Here is a tiny trained network, its code and every weight. The questions are about switching its units off for an input and a class, where a switched-off unit gives its printed mean instead of its output.

import numpy as np


def w(rows, s, z=0):
    codes = np.array(rows[::2]) - 128.0
    scale = np.full(codes.shape[1], s)
    scale[-1] = z or s
    return codes * scale


def norm(h):
    return h / np.sqrt((h * h).mean(-1, keepdims=True) + 1e-5)


def f(y):
    return y / 2 * (1 + np.tanh(0.7978845608 * (y + 0.044715 * y**3)))


def log_softmax(a):
    a = a - a.max(-1, keepdims=True)
    return a - np.log(np.exp(a).sum(-1, keepdims=True))


def net(x, mask):
    res = np.array(x, float).reshape(1, 3) / 4 @ E
    u = 0
    for l in range(2):
        y = f(norm(res) @ A[l][:, :-1].T + A[l][:, -1])
        res = res + np.where(mask[u : u + 9], y, B[l][:, -1]) @ B[l][:, :-1]
        u += 9
    return log_softmax(norm(res)[-1] @ U[:, :-1].T + U[:, -1])


A, B = {}, {}
E = w([
[91,145,159,254,139,238,210],'x0',
[18,35,79,168,217,138,52],'x1',
[130,126,122,132,124,131,124],'x2',
],0.00096)
A[0] = w([
[155,110,142,140,114,133,95,104],'0.n1',
[163,168,149,165,97,154,131,1],'0.n2',
[225,177,152,50,43,38,103,150],'0.n3',
[74,74,133,153,141,129,113,123],'0.n4',
[201,216,176,198,60,168,203,107],'0.n5',
[86,95,71,98,168,53,6,74],'0.n6',
[182,144,114,153,131,159,172,39],'0.n7',
[93,68,55,80,178,55,65,64],'0.n8',
[147,170,159,155,96,164,173,13],'0.n9',
],0.0023,0.00084)
B[0] = w([
[133,167,153,94,134,136,124,121],'0.n1',
[80,70,110,132,124,105,150,119],'0.n2',
[187,145,51,235,240,250,105,248],'0.n3',
[193,137,226,131,148,117,78,153],'0.n4',
[36,75,104,35,38,51,155,245],'0.n5',
[101,139,215,129,27,91,161,197],'0.n6',
[93,121,131,91,126,143,164,127],'0.n7',
[58,148,184,80,31,71,136,183],'0.n8',
[57,141,126,84,144,112,124,140],'0.n9',
],0.0019,0.0016)
A[1] = w([
[229,153,49,126,206,162,98,3],'1.n1',
[124,156,159,152,92,127,164,147],'1.n2',
[255,154,93,148,163,143,104,70],'1.n3',
[98,147,118,107,69,135,180,111],'1.n4',
[136,143,75,157,208,188,152,126],'1.n5',
[101,116,137,153,109,114,112,104],'1.n6',
[118,112,152,189,222,170,108,124],'1.n7',
[125,106,126,85,95,85,92,79],'1.n8',
[89,111,154,156,139,134,124,254],'1.n9',
],0.0043,0.001)
B[1] = w([
[133,124,6,241,38,121,24,240],'1.n1',
[76,72,48,102,145,93,40,173],'1.n2',
[113,103,9,219,63,152,90,228],'1.n3',
[31,53,51,119,187,167,149,205],'1.n4',
[202,210,228,76,48,50,62,238],'1.n5',
[207,167,98,101,90,96,115,151],'1.n6',
[220,213,118,101,149,196,228,248],'1.n7',
[118,250,190,124,44,133,155,144],'1.n8',
[188,210,25,99,88,135,147,228],'1.n9',
],0.0021,0.0017)
U = w([
[181,131,26,218,56,127,24,197],'0',
[165,62,189,154,197,118,116,11],'1',
[160,60,190,156,224,118,97,1],'2',
[73,177,244,55,48,23,55,185],'3',
[2,41,73,74,160,164,230,192],'4',
[160,64,188,144,234,122,88,6],'5',
[159,57,182,149,235,112,96,11],'6',
[231,235,187,110,209,211,222,196],'7',
],0.0075,0.0055)

Each question gives the input, the list of numbers given to net, and the class t.
The units are the neurons (one row each of A and B). Each row of codes is followed by its name. A weight is (code - 128) times the scale printed after its matrix; where a second scale follows, it is the last column's (A, B and U).
mask holds one flag per neuron, layer by layer. A switched-off neuron (its flag False) gives its mean, the last column of its row in B, instead of its output. The means were averaged over made-up inputs and are rounded, as every weight is.
A unit's drop is (log p(t) with every unit on - log p(t) with that unit switched off) / (log p(t) with every unit on - log p(t) with every unit switched off).
unit that matters most: the unit with the biggest drop
k most important neurons: the k neurons with the biggest drops, biggest first
top k neurons in layer l: the k neurons of layer l with the biggest drops, biggest first
drop when u is switched off: that unit's drop, to one decimal
input [5,1,-5], class 7: top 2 neurons in layer 0 : (0.n8, 0.n6)
input [0,-7,-6], class 0: unit that matters most : 0.n3
input [1,-8,8], class 4: 2 most important neurons : (0.n5, 1.n4)
input [6,1,5], class 7: 2 most important neurons : (0.n8, 0.n6)
input [7,0,-4], class 4: 2 most important neurons : (0.n3, 0.n5)
input [0,8,-7], class 3: top 3 neurons in layer 0 : (0.n3, 0.n8, 0.n6)
input [1,5,-2], class 7: 2 most important neurons : (0.n5, 1.n1)
input [1,5,8], class 7: 2 most important neurons : (0.n5, 1.n1)
input [-3,2,-8], class 3: drop when 1.n1 is switched off : 0.0
input [7,-7,6], class 4: drop when 0.n5 is switched off : 0.1
input [3,-8,2], class 4: drop when 0.n5 is switched off : 0.8
input [3,1,-2], class 7: 2 most important neurons : (0.n8, 0.n6)
